[[125 126 126 132 137 120 129 126 123 137 126 125 120 128]
 [155 136 128 132 126 134 118 140 128 135 157 108 151 121]
 [128 126 139 130 128 130 125 118 129 135 123 129 132 135]]
|
[[128 126 139 130 128 130 125 118 129 135 123 129 132 135]
 [125 126 126 132 137 120 129 126 123 137 126 125 120 128]
 [155 136 128 132 126 134 118 140 128 135 157 108 151 121]]

[[134 123 125 129 133]
 [122 129 118 148 124]
 [117 130 127 125 107]
 [130 130 128 136 133]
 [137 144 141 118 133]
 [108 117 110 136 104]
 [122 135 125 133 124]
 [105 120 114 135  98]
 [116 125 118 143 121]]
|
[[116 125 118 143 121]
 [134 123 125 129 133]
 [122 129 118 148 124]
 [117 130 127 125 107]
 [130 130 128 136 133]
 [137 144 141 118 133]
 [108 117 110 136 104]
 [122 135 125 133 124]
 [105 120 114 135  98]]

[[108 105 122 120 133 116 116]
 [121 143 114 101 126 156 114]
 [118 125  98 146 127 134 128]
 [129 139 142 100 131 154 144]
 [105 122 117 108 122 144 116]
 [127 139 136 109 134 130 140]
 [116 125 135 131 123  98 121]
 [129 121 129 117 156 147 156]
 [119 126 106 152 107 147 144]
 [114 126 139 112 115 107 141]]
|
[[114 126 139 112 115 107 141]
 [108 105 122 120 133 116 116]
 [121 143 114 101 126 156 114]
 [118 125  98 146 127 134 128]
 [129 139 142 100 131 154 144]
 [105 122 117 108 122 144 116]
 [127 139 136 109 134 130 140]
 [116 125 135 131 123  98 121]
 [129 121 129 117 156 147 156]
 [119 126 106 152 107 147 144]]

[[126 127 132 126 133 129 128 131 133 126 132 134 133]
 [129 127 132 129 131 124 125 120 131 129 119 131 119]
 [121 128 136 121 137 126 126 132 137 121 132 139 133]
 [130 133 115 130 114 132 132 133 113 130 132 112 130]
 [121 121 148 121 151 126 126 132 152 121 133 155 138]
 [129 130 120 129 120 133 133 136 120 129 136 120 136]]
|
[[129 130 120 129 120 133 133 136 120 129 136 120 136]
 [126 127 132 126 133 129 128 131 133 126 132 134 133]
 [129 127 132 129 131 124 125 120 131 129 119 131 119]
 [121 128 136 121 137 126 126 132 137 121 132 139 133]
 [130 133 115 130 114 132 132 133 113 130 132 112 130]
 [121 121 148 121 151 126 126 132 152 121 133 155 138]]

[[110 118 120]
 [120 120 120]
 [150 131 136]
 [144 133 139]]
|
[[144 133 139]
 [110 118 120]
 [120 120 120]
 [150 131 136]]

[[100 125 121 134 117 129 123 127 156 113 118]
 [123 109 104 129 103 116 117 125 118 135 136]]
|
[[123 109 104 129 103 116 117 125 118 135 136]
 [100 125 121 134 117 129 123 127 156 113 118]]
---
[[130 126 155 127]
 [129 118 107 152]
 [127 119 131 127]
 [124 150 114 125]
 [140 136 133 140]
 [124 130 115 121]
 [131 129 116 121]
 [123 123 146 129]
 [120 131 134 126]]
|
[[127 155 126 130]
 [152 107 118 129]
 [127 131 119 127]
 [125 114 150 124]
 [140 133 136 140]
 [121 115 130 124]
 [121 116 129 131]
 [129 146 123 123]
 [126 134 131 120]]

[[112 120 120 103 116 123]
 [116 123 116 125 133 102]
 [140 151 152 134 134 144]]
|
[[123 116 103 120 120 112]
 [102 133 125 116 123 116]
 [144 134 134 152 151 140]]

[[137 138 132 137 129 125 113 133 129 115 131 132]
 [137 103 106 103 108 136 134 132 108 135 107 137]
 [118 152 149 152 147 121 125 123 147 124 148 119]
 [131  98 105  99 108 132 133 137 108 133 106 131]]
|
[[132 131 115 129 133 113 125 129 137 132 138 137]
 [137 107 135 108 132 134 136 108 103 106 103 137]
 [119 148 124 147 123 125 121 147 152 149 152 118]
 [131 106 133 108 137 133 132 108  99 105  98 131]]

[[124 119 133 144 136 143 146 123 122 117 135 148 124 137]
 [134 117 134 150 135 136 145 115 116 127 140 153 126 125]
 [145 119 136 151 142 123 142 112 119 134 142 150 128 108]
 [118 126 121 126 149 121 141 135 123 148 136 135 120 128]]
|
[[137 124 148 135 117 122 123 146 143 136 144 133 119 124]
 [125 126 153 140 127 116 115 145 136 135 150 134 117 134]
 [108 128 150 142 134 119 112 142 123 142 151 136 119 145]
 [128 120 135 136 148 123 135 141 121 149 126 121 126 118]]

[[136 125 125]
 [124 133 129]
 [140 128 126]
 [134 127 130]
 [123 130 125]
 [126 124 127]
 [121 113 133]
 [121 119 126]
 [154 122 133]
 [129 127 126]
 [125 120 126]]
|
[[125 125 136]
 [129 133 124]
 [126 128 140]
 [130 127 134]
 [125 130 123]
 [127 124 126]
 [133 113 121]
 [126 119 121]
 [133 122 154]
 [126 127 129]
 [126 120 125]]

[[131 127 134 108 121 128 123 127 119]
 [122 130 137 140 125 119 133 112 119]
 [127 120 118 132 124 122 129 122 154]
 [123 121 113 118 127 135 124 133 129]]
|
[[119 127 123 128 121 108 134 127 131]
 [119 112 133 119 125 140 137 130 122]
 [154 122 129 122 124 132 118 120 127]
 [129 133 124 135 127 118 113 121 123]]

[[135 115 141 133 128 130 118 128 126 137 120 121 125]
 [132 124 124 136 144 118 114 131 134 130 130 115 137]
 [140 122 136 130 121 121 100 126 124 115 140 142 119]
 [132 130 126 154 131 133 136 116 144 134 132 128 123]
 [125 124 143 137 145 122 128 127 126 123 142 130 142]
 [126 130 122 111 120 136 133 120 135 128 116 138 139]]
|
[[125 121 120 137 126 128 118 130 128 133 141 115 135]
 [137 115 130 130 134 131 114 118 144 136 124 124 132]
 [119 142 140 115 124 126 100 121 121 130 136 122 140]
 [123 128 132 134 144 116 136 133 131 154 126 130 132]
 [142 130 142 123 126 127 128 122 145 137 143 124 125]
 [139 138 116 128 135 120 133 136 120 111 122 130 126]]

[[112 143]
 [110 146]
 [117 137]
 [115 139]
 [146 112]
 [114 140]
 [146 112]
 [147 111]
 [104 152]
 [148 108]
 [149 104]
 [146 112]]
|
[[143 112]
 [146 110]
 [137 117]
 [139 115]
 [112 146]
 [140 114]
 [112 146]
 [111 147]
 [152 104]
 [108 148]
 [104 149]
 [112 146]]

[[129 118 131 141 133 126 147 117 140 156]
 [150 123 154 124 111 145 113 131 146 124]]
|
[[156 140 117 147 126 133 141 131 118 129]
 [124 146 131 113 145 111 124 154 123 150]]
---
[[114 115 119 125 117]
 [119 120 124 127 123]
 [135 134 132 129 133]
 [104 105 112 123 109]
 [103 104 113 124 110]]
|
[114 120 132 123 110]

[[132 122 130 129 125]
 [157 145 124 150 112]
 [125 127 124 127 129]]
|
[132 145 124]

[[139 146]
 [136 156]
 [125 143]]
|
[139 156]

[[145 104 151 136 119]
 [133 107 151 121 112]
 [120 118 139 117 116]
 [148 114 152 110 132]]
|
[145 107 139 110]

[[133 133]
 [143 149]
 [119 132]
 [121 109]
 [131 149]]
|
[133 149]

[[139 134 109]
 [138 134 103]]
|
[139 134]
---
[[127 129 114 112 106]
 [127 130 113 111 103]
 [128 129 131 132 131]
 [128 128 138 139 144]]
|
[127 130 131 139]

[[119 138 137]
 [114 130 155]
 [111 134 122]
 [127 131 145]
 [118 139 147]]
|
[119 130 122]

[[128 138]
 [128 103]
 [133 125]
 [127 139]
 [116 121]]
|
[128 103]

[[144 132]
 [147 131]
 [151 129]
 [139 135]
 [148 129]]
|
[144 131]

[[109 149 137]
 [119 134 134]
 [120 145 130]
 [122 149 127]
 [127 153 122]]
|
[109 134 130]

[[141 122]
 [108 139]
 [101 143]]
|
[141 139]
